Here is a tiny trained network, its code and every weight. The questions are about switching its units off for an input and a target symbol, where a switched-off unit gives its printed mean instead of its output.

import numpy as np


def w(rows, s, z=0):
    codes = np.array(rows[::2]) - 128.0
    scale = np.full(codes.shape[1], s)
    scale[-1] = z or s
    return codes * scale


def norm(h):
    return h / np.sqrt((h * h).mean(-1, keepdims=True) + 1e-5)


def f(y):
    return np.maximum(y, 0)


def softmax(a):
    e = np.exp(a - a.max(-1, keepdims=True))
    return e / e.sum(-1, keepdims=True)


def log_softmax(a):
    a = a - a.max(-1, keepdims=True)
    return a - np.log(np.exp(a).sum(-1, keepdims=True))


def net(x, mask):
    ids = ['αγδζηπψ'.index(c) for c in x.split()]
    T = len(ids)
    res = E[ids] + P[:T]
    u = 0
    for l in range(2):
        q, k, v = (norm(res) @ M[l].T for M in (Q, K, V))
        z = softmax(np.where(np.tri(T) > 0, q @ k.T / 4**0.5, -1e9)) @ v
        res = res + np.where(mask[u], z, O[l][:, -1]) @ O[l][:, :-1]
        u += 1
        y = f(norm(res) @ A[l][:, :-1].T + A[l][:, -1])
        res = res + np.where(mask[u : u + 4], y, B[l][:, -1]) @ B[l][:, :-1]
        u += 4
    return log_softmax(norm(res)[-1] @ U[:, :-1].T + U[:, -1])


Q, K, V, O, A, B = {}, {}, {}, {}, {}, {}
E = w([
[88,155,135,151,102,98,116,178,99],'α',
[86,165,122,116,129,101,88,157,74],'γ',
[112,180,121,175,92,100,87,168,88],'δ',
[164,163,253,141,130,108,148,132,143],'ζ',
[130,115,87,64,54,128,137,103,156],'η',
[75,93,89,168,161,138,100,109,138],'π',
[179,116,80,124,159,140,154,175,126],'ψ',
],0.0049)
P = w([
[119,139,81,134,157,3,143,114,196],'0',
[126,155,72,133,173,51,137,111,160],'1',
[119,161,70,130,165,74,146,130,148],'2',
[135,121,95,126,150,82,105,146,140],'3',
[128,115,106,134,140,97,100,146,127],'4',
[96,149,96,147,132,122,150,131,115],'5',
[127,102,118,127,132,123,105,141,110],'6',
[133,98,129,136,119,138,97,145,108],'7',
[96,149,117,143,122,161,145,134,98],'8',
[125,90,142,130,118,161,110,138,90],'9',
[124,82,151,136,108,182,102,147,90],'10',
[104,125,137,133,122,210,144,138,79],'11',
[114,94,149,128,109,208,122,138,77],'12',
[114,82,160,128,90,220,112,150,64],'13',
],0.0043)
Q[0] = w([
[201,77,154,44,64,112,130,88,176],'0.h1',
[157,120,89,114,146,52,140,109,223],'0.h1',
[156,145,254,142,189,131,156,81,184],'0.h1',
[113,37,147,167,127,145,17,192,99],'0.h1',
],0.0068)
K[0] = w([
[101,197,114,114,116,69,127,105,179],'0.h1',
[126,144,78,127,144,54,140,140,149],'0.h1',
[139,168,168,146,161,48,129,134,147],'0.h1',
[126,172,131,121,129,254,145,148,114],'0.h1',
],0.0085)
V[0] = w([
[99,7,20,111,173,242,169,133,173],'0.h1',
[9,131,148,251,222,126,54,67,116],'0.h1',
[205,136,133,207,205,196,147,230,46],'0.h1',
[93,135,98,130,33,182,67,72,107],'0.h1',
],0.0027)
O[0] = w([
[216,132,186,118,243,47,178,89,133,213],'0.h1',
[112,168,170,99,107,171,57,81,253,250],'0.h1',
[187,223,51,87,84,48,130,85,156,99],'0.h1',
[109,196,136,200,155,109,116,79,107,148],'0.h1',
],0.0035,0.0025)
A[0] = w([
[144,185,192,114,148,67,128,150,143,129],'0.n1',
[169,90,127,93,159,148,177,175,121,80],'0.n2',
[168,152,82,74,111,91,119,88,202,111],'0.n3',
[173,151,94,117,159,2,153,86,119,2],'0.n4',
],0.0055,0.00088)
B[0] = w([
[144,52,141,154,153,76,61,55,186,229],'0.n1',
[83,191,97,162,69,130,70,56,120,211],'0.n2',
[138,100,82,60,49,54,158,115,159,255],'0.n3',
[210,129,91,76,61,183,253,204,123,245],'0.n4',
],0.0041,0.0019)
Q[1] = w([
[98,190,63,185,137,102,101,99,86],'1.h1',
[121,77,80,71,19,220,140,35,121],'1.h1',
[202,82,166,51,225,105,174,195,201],'1.h1',
[142,69,3,92,141,142,160,69,134],'1.h1',
],0.0067)
K[1] = w([
[201,135,254,170,48,110,154,95,117],'1.h1',
[164,104,140,177,226,181,141,148,9],'1.h1',
[40,86,27,92,121,41,124,181,233],'1.h1',
[134,15,200,177,236,91,196,169,115],'1.h1',
],0.0047)
V[1] = w([
[105,107,130,130,2,141,131,91,124],'1.h1',
[179,135,144,223,107,172,159,152,213],'1.h1',
[107,90,106,74,148,180,155,62,156],'1.h1',
[204,178,44,149,126,172,89,91,101],'1.h1',
],0.0049)
O[1] = w([
[182,104,109,160,124,93,177,51,142,252],'1.h1',
[84,5,97,205,123,197,81,116,111,125],'1.h1',
[174,202,68,196,82,148,85,140,120,171],'1.h1',
[45,104,84,161,89,1,116,159,182,7],'1.h1',
],0.0042,0.0021)
A[1] = w([
[164,125,168,170,245,95,55,45,194,157],'1.n1',
[131,113,93,88,86,127,121,141,84,113],'1.n2',
[113,138,145,186,178,111,139,183,65,7],'1.n3',
[254,125,42,102,114,105,181,165,145,35],'1.n4',
],0.0067,0.0016)
B[1] = w([
[152,130,181,178,223,156,112,2,183,254],'1.n1',
[141,153,138,167,158,141,132,160,152,158],'1.n2',
[155,79,110,54,139,127,88,119,90,136],'1.n3',
[184,142,91,122,82,117,213,149,166,197],'1.n4',
],0.0081,0.0092)
U = w([
[32,10,176,70,139,147,196,159,156,6],'α',
[11,143,87,178,72,20,91,139,141,173],'γ',
[224,150,84,107,62,99,222,148,153,215],'δ',
[94,253,173,26,155,102,115,160,131,7],'ζ',
[168,60,109,4,143,133,70,129,9,179],'η',
[165,94,165,202,204,142,113,27,170,168],'π',
[108,187,109,212,80,254,50,203,86,68],'ψ',
],0.004,0.0014)

Each question gives the input, a string of symbols that net reads in full, and the target symbol t.
The units are the heads (4 rows each of Q, K, V and O) and the neurons (one row each of A and B). Each row of codes is followed by its name. A weight is (code - 128) times the scale printed after its matrix; where a second scale follows, it is the last column's (O, A, B and U).
mask holds one flag per unit, layer by layer, with each layer's heads first. A switched-off unit (its flag False) gives its mean, the last column of its rows in O or B, instead of its output. The means were averaged over made-up inputs and are rounded, as every weight is.
A unit's drop is (log p(t) with every unit on - log p(t) with that unit switched off) / (log p(t) with every unit on - log p(t) with every unit switched off).
The circuit of an input: a set's keep is (log p(t) with only the set's units on - log p(t) with every unit switched off) / (log p(t) with every unit on - log p(t) with every unit switched off). Starting from all 10 units, units are removed one at a time, each time the one whose removal leaves the highest keep (on an exact tie, the one counted first), for as long as the keep stays at least 0.8.
circuit, biggest first: the units of the circuit, biggest drop first
unit that matters most: the unit with the biggest drop
top k neurons: the k neurons with the biggest drops, biggest first
top k neurons in layer l: the k neurons of layer l with the biggest drops, biggest first
input π η π π π ζ π δ π δ ζ η ψ δ, target δ: circuit, biggest first => 0.h1; 1.n1
input δ π π ζ ζ π η ζ, target ψ: top 2 neurons => 1.n1; 1.n4
input α π ψ π π π ψ π ζ ζ δ, target ψ: circuit, biggest first => 1.n1; 1.n4
input η η π α δ ζ ζ γ α, target ψ: circuit, biggest first => 1.n1; 1.n4
input δ α δ δ γ, target γ: unit that matters most => 0.h1
input π η ψ ζ π π π π η γ α, target η: top 4 neurons => 1.n1; 0.n3; 1.n3; 1.n4
input ζ δ δ, target ψ: circuit, biggest first => 0.h1; 1.n1; 1.n4; 0.n3
input γ π η η π δ ζ α, target ψ: circuit, biggest first => 0.h1; 1.n1; 1.n4
input π π γ η π δ π γ δ η α, target η: top 2 neurons => 1.n3; 1.n1
input π ζ π η γ π δ α π π δ η, target ζ: top 2 neurons => 1.n1; 1.n4
input ζ α π π ψ ζ η ζ ζ γ, target ψ: circuit, biggest first => 1.n1; 1.n4; 1.n2
input π γ π π η η ζ π η π π ζ η, target ψ: top 3 neurons => 1.n1; 1.n4; 0.n2
input ζ π π π π η δ π η, target α: circuit, biggest first => 0.h1; 1.h1; 1.n1; 1.n4
input η ψ α γ π δ π ψ π η, target γ: top neuron => 1.n1
input η η δ, target η: top 2 neurons => 1.n3; 1.n1
input π π ζ ψ π π π π δ ψ π α, target δ: top 3 neurons => 0.n4; 1.n4; 1.n1
input π π γ δ α, target γ: circuit, biggest first => 0.h1; 1.n1; 1.n4
input γ π η α δ α, target γ: circuit, biggest first => 1.n1; 1.n4
input π δ π π δ α η π ψ γ π, target δ: circuit, biggest first => 0.h1; 0.n4; 1.n1
input δ η π ψ η, target ψ: top 2 neurons in layer 0 => 0.n3; 0.n2
input δ ζ π π δ α δ, target γ: top 3 neurons => 1.n1; 0.n1; 1.n4
input ζ δ γ π π π π δ π π ψ ζ η γ, target η: top 3 neurons in layer 1 => 1.n1; 1.n3; 1.n4
input π δ δ η δ ψ η π, target δ: top 2 neurons => 0.n4; 1.n1
input η γ ψ ψ π π γ π δ ζ η, target ζ: unit that matters most => 1.h1
input η η δ η, target α: top 2 neurons => 0.n2; 1.n1
input ψ π π π π η ψ η, target γ: top 2 neurons => 0.n2; 1.n1
input δ α π η η η π η ζ ζ ψ π δ, target δ: top 2 neurons => 0.n4; 1.n1
